[128 = 0]

[100 105 129 115 104 112 128 145 154 127  88 119 113 124 151 136 155 130
 127 126 115 168 112 148 126 118 113 144 133 106 174 141 132 123 128  91
  23 131 118 118 158 164 122 122 148 119] : bd/<20>
[ 87  85 122 122 116 140 110 119 172 123  71 122 101 139 125 128 137 136
 115 114 125 215 107 174 116 104  69  88 130  91 104 141  93 114 120 106
  39 128 106 113 167 128 138 105 184 113] : bd/<25>
[ 94  96 127 122 112 124 113 111 148 127  69 120  97 134 125 135 159 135
 124 122 116 182 109 155 121 116 116 101 118 110 143 141 123 127 137  90
  38 137 116 114 154 142 118 115 152 116] : bd/<20>
[104  94 132 118 115 128 117 121 167 119  83 125 104 139 134 134 154 137
 114 110 122 196 105 180 117 108  92  82 132  98 111 134 100 117 123 107
  17 130 115 114 167 135 129  99 158 113] : bd/<25>
[ 87  82 135 112 103 128 107 126 156 119  64 129 102 138 137 137 162 134
 122 119 120 168 107 171 123 141 117 106 121  92 134 143 118 108 127  84
  19 139 116 116 158 147 128 100 147 125] : bd/<20>
[ 92 130 130 119 123 118 105 129 134 125  94 120 111 141 117 138 160 124
 124 123 114 147 101 137 129 126 146 106 130 108 162 121 112 137 132  81
  77 137 141 121 152 141 121 123 134 125] : mn/<21>
[ 83 119 131 117 120 140  75 128 134 113  79 129  89 151 115 138 173 131
 102 129 113 155 100 173 113  98 138  75 130  87 104 124 112 143 128  76
  39 131 143 119 155 107 148 130 130 108] : mn/<22>
[ 83 110 131 121 100 127  87 114 132 115  79 122 102 153 108 133 166 130
 105 144 111 165  96 163 118 103 129  60 129  93 120 128 115 142 129  85
  38 128 134 120 153 127 135 120 131 114] : mn/<21>
[ 93 111 126 119 112 123 111 121 124 126  87 124 105 138 121 135 166 136
 121 130 105 151 107 145 124 106 145 107 132 110 158 140 134 138 121  76
  32 131 135 117 151 137 130 136 135 108] : mn/<22>
[ 96 112 123 121 120 120 107 129 140 126  83 122 110 137 125 135 167 126
 115 122  98 149 113 150 125 117 148 105 129 102 147 117 112 138 121  98
  45 123 131 120 156 129 128 130 121 108] : mn/<21>
[104  94 133 127 111 107 124 141 142 121  87 124 108 129 145 141 158 139
 132 130 116 161 118 150 131 127 136 128 131 109 166 138 132 128 121  94
  23 133 112 122 146 163 122 119 148 118] : bd/<20>
[ 94  98 124 141 107 124 131 134 153 127  82 118 103 126 134 134 129 130
 130 128 112 178 108 145 128 120 104 127 131  93 162 138 128 130 121 100
  70 127 121 121 154 159 126 134 158 119] : bd/<20>
[ 96  87 130 124 107 130 120 132 147 124  58 122  98 139 140 158 162 134
 120 122 115 150 112 138 116 116 123 114 128  91 145 144 137 131 114  76
  30 139 112 116 149 141 128 112 150 112] : bd/<20>
[102  92 132 118 109 120 116 126 156 123  74 120 115 133 140 134 147 139
 124 120 116 189 114 164 127 116 107 102 129  97 134 137 120 117 127 111
  41 135 100 121 161 151 127 109 157 124] : bd/<25>
[106 102 139 123 121 122  88 134 151 127  92 128 123 135 138 133 165 128
 117 121 118 177 107 161 117 115 152  98 135 107 127 119 115 137 137 104
  37 141 114 117 164 139 128 120 130 125] : bd/<20>
[ 90  72 144 120 107 142 102 119 165 122  61 121  91 136 137 131 156 142
 113 117 117 195 103 178 115 107  97  99 130  84 119 153 114 118 123  75
   8 150 109 111 158 130 136 103 166 108] : bd/<20>
[ 84  99 125 121 107 118 113 113 130 129  44 116  98 141 104 137 173 129
 114 127 119 170 111 150 123 126 140  87 137  90 153 146 130 146 114  61
  35 137 119 119 158 130 124 126 149 110] : mn/<21>
[ 99 109 132 114 100 113 124 134 146 129  98 122 109 129 123 137 164 136
 127 124 108 177 107 141 129 120 127 122 129 104 169 133 132 127 125  95
  41 129 125 117 160 158 115 120 155 114] : bd/<20>
[110 104 130 120 105 106 121 130 144 134  85 125 115 127 133 149 153 135
 126 120  94 173 109 141 129 128 127 120 131 103 162 138 131 125 133 100
  55 131 121 121 150 158 123 121 143 125] : bd/<20>
[ 77 124 114 114 105 124 107 130 154 119  72 118  98 140 105 132 153 134
 112 125 112 175  98 137 126  97 104  97 127  87 144 136 108 133 112  79
  48 114 130 122 164 144 131 144 155 103] : mn/<21>
[106  89 120 125 118 137 135 109 165 129  66 115 114 133 119 126 128 142
 122 119 124 196 112 159 121 110  72  96 131  93 102 148 116 116 118 102
  72 127 101 123 154 133 134 111 179 124] : bd/<25>
[ 78  92 131 115 108 132  89 113 131 106  50 129  96 147 100 137 167 123
 101 125 109 160 102 168 115 102 120  52 131 102 115 136 118 150 115  62
   6 134 132 111 165 109 132 112 139 101] : mn/<22>
[ 89  76 124 116  95 120 134 129 177 110  43 120 103 134 137 128 139 135
 130 119 116 192 112 166 122 114  82 129 125  82 131 162 124 110  98  97
   4 138  95 112 166 161 127 106 165 102] : bd/<25>
[ 97  90 125 121 103 126 125 135 140 130  77 123 105 124 143 136 159 137
 123 123 114 174 108 153 111 116 116 135 135  90 152 149 131 123 119  93
  28 135 114 115 155 159 123 116 145 112] : bd/<20>
[ 80  83 122 116 103 133 120 119 170 117  50 121  96 136 125 130 139 141
 120 120 112 203 102 160 122 107  74  96 128  90 112 154 117 124 108  94
  33 127 106 110 170 144 130 110 173 105] : bd/<25>
[ 81 107 125 109  99 104 121 125 127 115  60 115  94 128 106 136 171 136
 118 124 102 162 100 144 123 110 124  97 132  90 168 142 132 134 114  76
  13 133 126 121 160 145 128 138 140 104] : mn/<22>
[ 90  84 130 122 111 127 102 130 168 120  76 122 110 143 125 130 151 133
 118 117 124 197 106 162 123 115 105  90 131  90 114 146 108 116 125 102
  39 133 102 117 161 137 140 105 160 120] : bd/<25>
[ 93  97 129 116 113 123 103 138 158 129  86 115 107 135 134 134 149 138
 122 114 129 186  97 160 121 110 117 103 134  90 144 127 128 127 127  87
  39 135 113 115 161 153 128 119 150 102] : bd/<20>
[ 74  77 118 118  98 139 110 116 148 117  34 120  80 137 116 129 155 144
 107 134 108 170  95 165 110  90  85  79 130  80 121 154 129 137 109  61
  12 121 123 113 173 130 145 115 163 101] : mn/<22>
